Here is a tiny trained network, its code and every weight. The questions are about switching its units off for an input and a target symbol, where a switched-off unit gives its printed mean instead of its output.

import numpy as np


def w(rows, s, z=0):
    codes = np.array(rows[::2]) - 128.0
    scale = np.full(codes.shape[1], s)
    scale[-1] = z or s
    return codes * scale


def norm(h):
    return h / np.sqrt((h * h).mean(-1, keepdims=True) + 1e-5)


def f(y):
    return np.maximum(y, 0)


def softmax(a):
    e = np.exp(a - a.max(-1, keepdims=True))
    return e / e.sum(-1, keepdims=True)


def log_softmax(a):
    a = a - a.max(-1, keepdims=True)
    return a - np.log(np.exp(a).sum(-1, keepdims=True))


def net(x, mask):
    ids = ['ΔΩβημπστφ'.index(c) for c in x.split()]
    T = len(ids)
    res = E[ids] + P[:T]
    u = 0
    for l in range(2):
        q, k, v = (norm(res) @ M[l].T for M in (Q, K, V))
        z = softmax(np.where(np.tri(T) > 0, q @ k.T / 3**0.5, -1e9)) @ v
        res = res + np.where(mask[u], z, O[l][:, -1]) @ O[l][:, :-1]
        u += 1
        y = f(norm(res) @ A[l][:, :-1].T + A[l][:, -1])
        res = res + np.where(mask[u : u + 4], y, B[l][:, -1]) @ B[l][:, :-1]
        u += 4
    return log_softmax(norm(res)[-1] @ U[:, :-1].T + U[:, -1])


Q, K, V, O, A, B = {}, {}, {}, {}, {}, {}
E = w([
[139,143,154,182,114,166,141,199],'Δ',
[194,115,119,89,190,163,114,160],'Ω',
[136,124,254,57,108,108,142,129],'β',
[78,95,159,141,101,134,197,143],'η',
[110,116,105,186,160,115,127,148],'μ',
[145,125,119,178,84,168,136,168],'π',
[157,198,95,115,108,60,131,135],'σ',
[153,110,128,168,99,135,171,167],'τ',
[55,165,142,77,137,128,99,128],'φ',
],0.027)
P = w([
[112,127,138,144,175,172,148,1],'0',
[114,159,168,141,219,114,178,250],'1',
[107,100,111,158,181,89,117,206],'2',
[127,54,80,164,93,76,49,150],'3',
[156,85,84,149,97,89,52,178],'4',
[145,45,56,141,68,80,34,146],'5',
[161,56,77,117,55,113,54,181],'6',
[168,42,65,116,63,91,34,166],'7',
[145,54,82,103,78,103,62,188],'8',
[141,36,67,104,79,101,65,182],'9',
[134,31,86,88,88,83,91,182],'10',
[105,29,102,79,84,94,115,188],'11',
],0.0081)
Q[0] = w([
[169,108,120,85,175,177,160,48],'0.h1',
[129,80,90,138,121,88,148,255],'0.h1',
[149,42,139,239,95,171,143,176],'0.h1',
],0.011)
K[0] = w([
[86,143,162,56,205,126,90,201],'0.h1',
[240,174,129,162,124,186,143,3],'0.h1',
[131,109,178,195,212,198,199,70],'0.h1',
],0.0078)
V[0] = w([
[125,116,106,147,213,111,95,178],'0.h1',
[2,125,129,181,156,106,191,72],'0.h1',
[67,99,130,56,77,135,137,72],'0.h1',
],0.0078)
O[0] = w([
[117,103,222,154,120,116,140,198,128],'0.h1',
[158,247,180,96,82,188,132,71,53],'0.h1',
[66,118,129,88,21,149,127,159,3],'0.h1',
],0.012,0.0051)
A[0] = w([
[117,108,217,254,201,126,83,135,120],'0.n1',
[105,202,34,184,23,44,70,123,221],'0.n2',
[70,64,183,39,136,56,146,115,253],'0.n3',
[108,168,30,96,126,187,82,79,51],'0.n4',
],0.0071,0.0034)
B[0] = w([
[132,53,120,94,47,171,85,124,221],'0.n1',
[140,174,127,72,145,103,191,163,254],'0.n2',
[246,196,25,163,78,117,79,161,183],'0.n3',
[41,47,132,150,105,101,125,102,148],'0.n4',
],0.011,0.0071)
Q[1] = w([
[71,106,101,249,67,193,175,135],'1.h1',
[163,126,59,182,126,106,131,161],'1.h1',
[156,100,89,181,76,185,161,122],'1.h1',
],0.015)
K[1] = w([
[89,152,193,133,143,169,204,8],'1.h1',
[176,90,94,99,173,114,132,22],'1.h1',
[113,132,135,150,162,172,114,51],'1.h1',
],0.012)
V[1] = w([
[171,172,230,118,96,87,144,116],'1.h1',
[53,95,164,105,33,192,67,184],'1.h1',
[2,128,99,122,108,104,186,108],'1.h1',
],0.0089)
O[1] = w([
[161,76,149,114,145,64,8,160,16],'1.h1',
[198,92,67,93,145,167,125,180,24],'1.h1',
[138,99,55,205,127,144,79,176,3],'1.h1',
],0.014,0.005)
A[1] = w([
[174,85,95,74,165,175,110,200,97],'1.n1',
[132,17,122,103,118,84,148,201,2],'1.n2',
[90,214,115,2,213,223,75,132,225],'1.n3',
[84,105,97,195,207,109,99,133,151],'1.n4',
],0.0099,0.0042)
B[1] = w([
[12,201,112,172,250,114,115,22,239],'1.n1',
[83,176,114,44,167,116,120,218,253],'1.n2',
[126,28,38,115,44,129,124,77,242],'1.n3',
[203,82,170,181,71,185,151,78,188],'1.n4',
],0.011,0.0037)
U = w([
[159,77,146,28,176,121,146,1,92],'Δ',
[60,37,182,69,76,93,154,230,13],'Ω',
[77,174,87,38,129,55,53,186,133],'β',
[76,161,42,67,35,112,14,90,107],'η',
[248,82,197,36,90,115,61,94,185],'μ',
[160,120,87,211,123,162,219,105,45],'π',
[97,55,164,220,84,50,74,135,251],'σ',
[70,202,190,147,127,16,108,37,188],'τ',
[218,126,65,150,191,91,32,198,152],'φ',
],0.0093,0.0032)

Each question gives the input, a string of symbols that net reads in full, and the target symbol t.
The units are the heads (3 rows each of Q, K, V and O) and the neurons (one row each of A and B). Each row of codes is followed by its name. A weight is (code - 128) times the scale printed after its matrix; where a second scale follows, it is the last column's (O, A, B and U).
mask holds one flag per unit, layer by layer, with each layer's heads first. A switched-off unit (its flag False) gives its mean, the last column of its rows in O or B, instead of its output. The means were averaged over made-up inputs and are rounded, as every weight is.
A unit's drop is (log p(t) with every unit on - log p(t) with that unit switched off) / (log p(t) with every unit on - log p(t) with every unit switched off).
The circuit of an input: a set's keep is (log p(t) with only the set's units on - log p(t) with every unit switched off) / (log p(t) with every unit on - log p(t) with every unit switched off). Starting from all 10 units, units are removed one at a time, each time the one whose removal leaves the highest keep (on an exact tie, the one counted first), for as long as the keep stays at least 0.8.
circuit, biggest first: the units of the circuit, biggest drop first
top k neurons: the k neurons with the biggest drops, biggest first
drop of u: that unit's drop, to one decimal
input π π π π π Ω π φ π μ, target π: circuit, biggest first -> 0.h1, 0.n4, 1.h1, 0.n3
input σ π μ π π π π η μ, target σ: circuit, biggest first -> 1.h1, 1.n4, 0.h1
input τ π π Δ, target τ: circuit, biggest first -> 1.h1
input Ω μ σ π π τ, target Ω: circuit, biggest first -> 0.h1, 1.n2
input Ω μ σ β, target μ: top 2 neurons -> 0.n3, 0.n1
input π π π β, target μ: circuit, biggest first -> 0.n3, 1.h1
input β σ Ω π Ω π φ τ τ, target β: circuit, biggest first -> 0.h1, 1.h1, 0.n3, 1.n2
input β σ σ π σ π μ σ Ω μ, target β: circuit, biggest first -> 0.h1, 1.h1, 0.n3, 1.n2
input τ Ω π β τ μ σ π π μ τ, target τ: circuit, biggest first -> 0.h1, 1.h1
input Δ β τ π Ω π π Ω π π η, target Δ: top 2 neurons -> 0.n1, 1.n1
input σ τ π Ω π π σ σ τ, target σ: circuit, biggest first -> 1.h1, 0.h1
input Ω π π Ω, target β: circuit, biggest first -> 0.h1, 1.n2
input μ Ω π σ σ Ω π Ω, target β: top 4 neurons -> 1.n2, 0.n1, 1.n1, 1.n4
input τ π σ π τ, target τ: circuit, biggest first -> 1.h1
input Ω β Δ Δ, target Ω: circuit, biggest first -> 0.h1, 0.n1, 1.h1
input π π μ π τ π τ σ π Ω η, target π: top 2 neurons -> 0.n3, 0.n4
input Δ Ω σ π σ π φ μ π π Δ, target Δ: top 2 neurons -> 0.n1, 1.n1
input Ω π π π η σ η τ Δ μ π, target Ω: drop of 1.n2 -> 0.1
input Ω π π σ π μ, target Ω: drop of 1.h1 -> 0.3
input τ π π Ω Ω μ, target τ: drop of 1.h1 -> 0.5
input η φ η Ω τ τ π Ω σ φ π Δ, target η: circuit, biggest first -> 0.h1
